Below is a small trained network, with its code and all its weights. Each question gives an input and a class and asks what happens when units are switched off, that is, made to give their printed mean instead of their output.

import numpy as np


def w(rows, s, z=0):
    codes = np.array(rows[::2]) - 128.0
    scale = np.full(codes.shape[1], s)
    scale[-1] = z or s
    return codes * scale


def norm(h):
    return h / np.sqrt((h * h).mean(-1, keepdims=True) + 1e-5)


def f(y):
    return y / 2 * (1 + np.tanh(0.7978845608 * (y + 0.044715 * y**3)))


def log_softmax(a):
    a = a - a.max(-1, keepdims=True)
    return a - np.log(np.exp(a).sum(-1, keepdims=True))


def net(x, mask):
    res = np.array(x, float).reshape(1, 3) / 4 @ E
    u = 0
    for l in range(2):
        y = f(norm(res) @ A[l][:, :-1].T + A[l][:, -1])
        res = res + np.where(mask[u : u + 16], y, B[l][:, -1]) @ B[l][:, :-1]
        u += 16
    return log_softmax(norm(res)[-1] @ U[:, :-1].T + U[:, -1])


A, B = {}, {}
E = w([
[131,153,255,101,71],'x0',
[143,97,161,82,201],'x1',
[66,179,113,124,199],'x2',
],0.0082)
A[0] = w([
[166,206,109,91,194,5],'L0N0',
[111,86,89,195,36,14],'L0N1',
[40,113,75,209,150,80],'L0N2',
[99,171,118,151,2,116],'L0N3',
[175,148,7,131,124,66],'L0N4',
[142,27,144,104,127,137],'L0N5',
[124,187,135,89,161,56],'L0N6',
[67,150,135,65,200,129],'L0N7',
[155,112,187,149,113,197],'L0N8',
[103,174,30,111,111,74],'L0N9',
[55,160,103,124,97,188],'L0N10',
[158,149,41,206,172,171],'L0N11',
[177,131,99,105,92,104],'L0N12',
[113,82,117,61,160,161],'L0N13',
[143,151,171,70,93,129],'L0N14',
[76,151,180,83,192,157],'L0N15',
],0.0085,0.0031)
B[0] = w([
[43,137,107,161,70,134],'L0N0',
[51,144,162,199,82,183],'L0N1',
[215,169,158,146,203,194],'L0N2',
[150,34,154,142,35,235],'L0N3',
[191,242,127,40,176,218],'L0N4',
[84,114,137,42,179,189],'L0N5',
[3,138,10,161,155,136],'L0N6',
[62,92,141,224,116,210],'L0N7',
[120,131,121,72,81,207],'L0N8',
[239,167,85,116,184,181],'L0N9',
[199,14,210,105,134,180],'L0N10',
[175,208,164,148,68,252],'L0N11',
[105,86,133,134,118,145],'L0N12',
[84,128,204,125,148,177],'L0N13',
[122,197,105,122,181,193],'L0N14',
[44,186,97,218,111,224],'L0N15',
],0.0064,0.0044)
A[1] = w([
[165,138,72,174,132,1],'L1N0',
[137,64,118,92,162,110],'L1N1',
[182,60,125,95,165,236],'L1N2',
[106,54,156,101,133,194],'L1N3',
[99,133,138,124,132,140],'L1N4',
[66,167,122,115,59,72],'L1N5',
[193,58,141,141,67,67],'L1N6',
[171,98,183,179,148,43],'L1N7',
[154,61,136,137,92,165],'L1N8',
[174,151,174,195,90,62],'L1N9',
[116,146,202,143,17,94],'L1N10',
[61,155,10,135,152,235],'L1N11',
[106,40,100,80,184,186],'L1N12',
[158,196,87,155,103,16],'L1N13',
[91,170,54,147,106,63],'L1N14',
[255,83,185,115,92,225],'L1N15',
],0.0096,0.0027)
B[1] = w([
[126,218,116,109,122,133],'L1N0',
[39,102,37,91,171,130],'L1N1',
[38,134,53,45,207,164],'L1N2',
[145,182,82,77,114,161],'L1N3',
[94,155,141,149,120,138],'L1N4',
[227,179,196,78,102,154],'L1N5',
[83,79,101,167,91,181],'L1N6',
[128,83,68,73,97,129],'L1N7',
[112,85,57,122,73,161],'L1N8',
[119,57,19,89,141,166],'L1N9',
[153,135,131,15,65,227],'L1N10',
[128,154,196,234,95,172],'L1N11',
[2,116,144,103,200,145],'L1N12',
[161,158,110,105,198,146],'L1N13',
[184,53,208,96,133,132],'L1N14',
[84,181,113,211,136,255],'L1N15',
],0.007,0.0077)
U = w([
[171,97,41,157,131,4],'0',
[227,240,66,207,209,252],'1',
[166,190,193,9,89,82],'2',
[163,117,79,99,24,252],'3',
[89,190,156,254,189,238],'4',
[199,35,107,158,176,4],'5',
[238,81,145,133,162,4],'6',
[84,130,93,83,185,248],'7',
],0.0081,0.0033)

Each question gives the input, the list of numbers given to net, and the class t.
The units are the neurons (one row each of A and B). Each row of codes is followed by its name. A weight is (code - 128) times the scale printed after its matrix; where a second scale follows, it is the last column's (A, B and U).
mask holds one flag per neuron, layer by layer. A switched-off neuron (its flag False) gives its mean, the last column of its row in B, instead of its output. The means were averaged over made-up inputs and are rounded, as every weight is.
A unit's drop is (log p(t) with every unit on - log p(t) with that unit switched off) / (log p(t) with every unit on - log p(t) with every unit switched off).
The circuit of an input: a set's keep is (log p(t) with only the set's units on - log p(t) with every unit switched off) / (log p(t) with every unit on - log p(t) with every unit switched off). Starting from the 12 units with the biggest drops (on a tie, the unit counted first), units are removed one at a time, each time the one whose removal leaves the highest keep (on an exact tie, the one counted first), for as long as the keep stays at least 0.8.
circuit, biggest first: the units of the circuit, biggest drop first
unit that matters most: the unit with the biggest drop
k most important neurons: the k neurons with the biggest drops, biggest first
top k neurons in layer l: the k neurons of layer l with the biggest drops, biggest first
drop of u: that unit's drop, to one decimal
input [-2,-1,-2], class 1: circuit, biggest first => [L0N4; L1N10]
input [-7,4,-8], class 7: circuit, biggest first => [L0N5; L1N12]
input [-2,8,0], class 4: unit that matters most => L0N15
input [-1,-7,5], class 1: top 2 neurons in layer 0 => [L0N9; L0N2]
input [4,-6,7], class 3: top 2 neurons in layer 0 => [L0N10; L0N3]
input [-6,8,4], class 4: circuit, biggest first => [L1N11; L0N7]
input [5,6,-8], class 7: top 3 neurons in layer 0 => [L0N11; L0N5; L0N1]
input [-1,-6,4], class 1: circuit, biggest first => [L0N9; L0N2]
input [-5,2,-5], class 1: 2 most important neurons => [L0N11; L0N4]
input [-7,1,-6], class 1: 3 most important neurons => [L0N11; L0N4; L1N10]
input [-4,4,2], class 4: 2 most important neurons => [L0N7; L1N11]
input [4,-6,6], class 3: 2 most important neurons => [L0N10; L0N3]
input [-6,4,-6], class 7: 3 most important neurons => [L0N5; L1N2; L0N15]
input [7,8,2], class 4: circuit, biggest first => [L0N15]
input [2,-6,6], class 0: top 3 neurons in layer 0 => [L0N10; L0N2; L0N9]
input [1,-7,4], class 3: 2 most important neurons => [L0N3; L1N10]
input [3,3,-8], class 7: top 3 neurons in layer 0 => [L0N11; L0N5; L0N15]
input [-2,1,-5], class 7: drop of L0N15 => 0.4
input [-1,2,-1], class 7: drop of L0N5 => 0.2
input [0,7,1], class 4: drop of L0N15 => 0.2
input [1,3,-6], class 7: drop of L0N5 => 0.1
input [-5,-6,-2], class 1: top neuron in layer 0 => [L0N4]
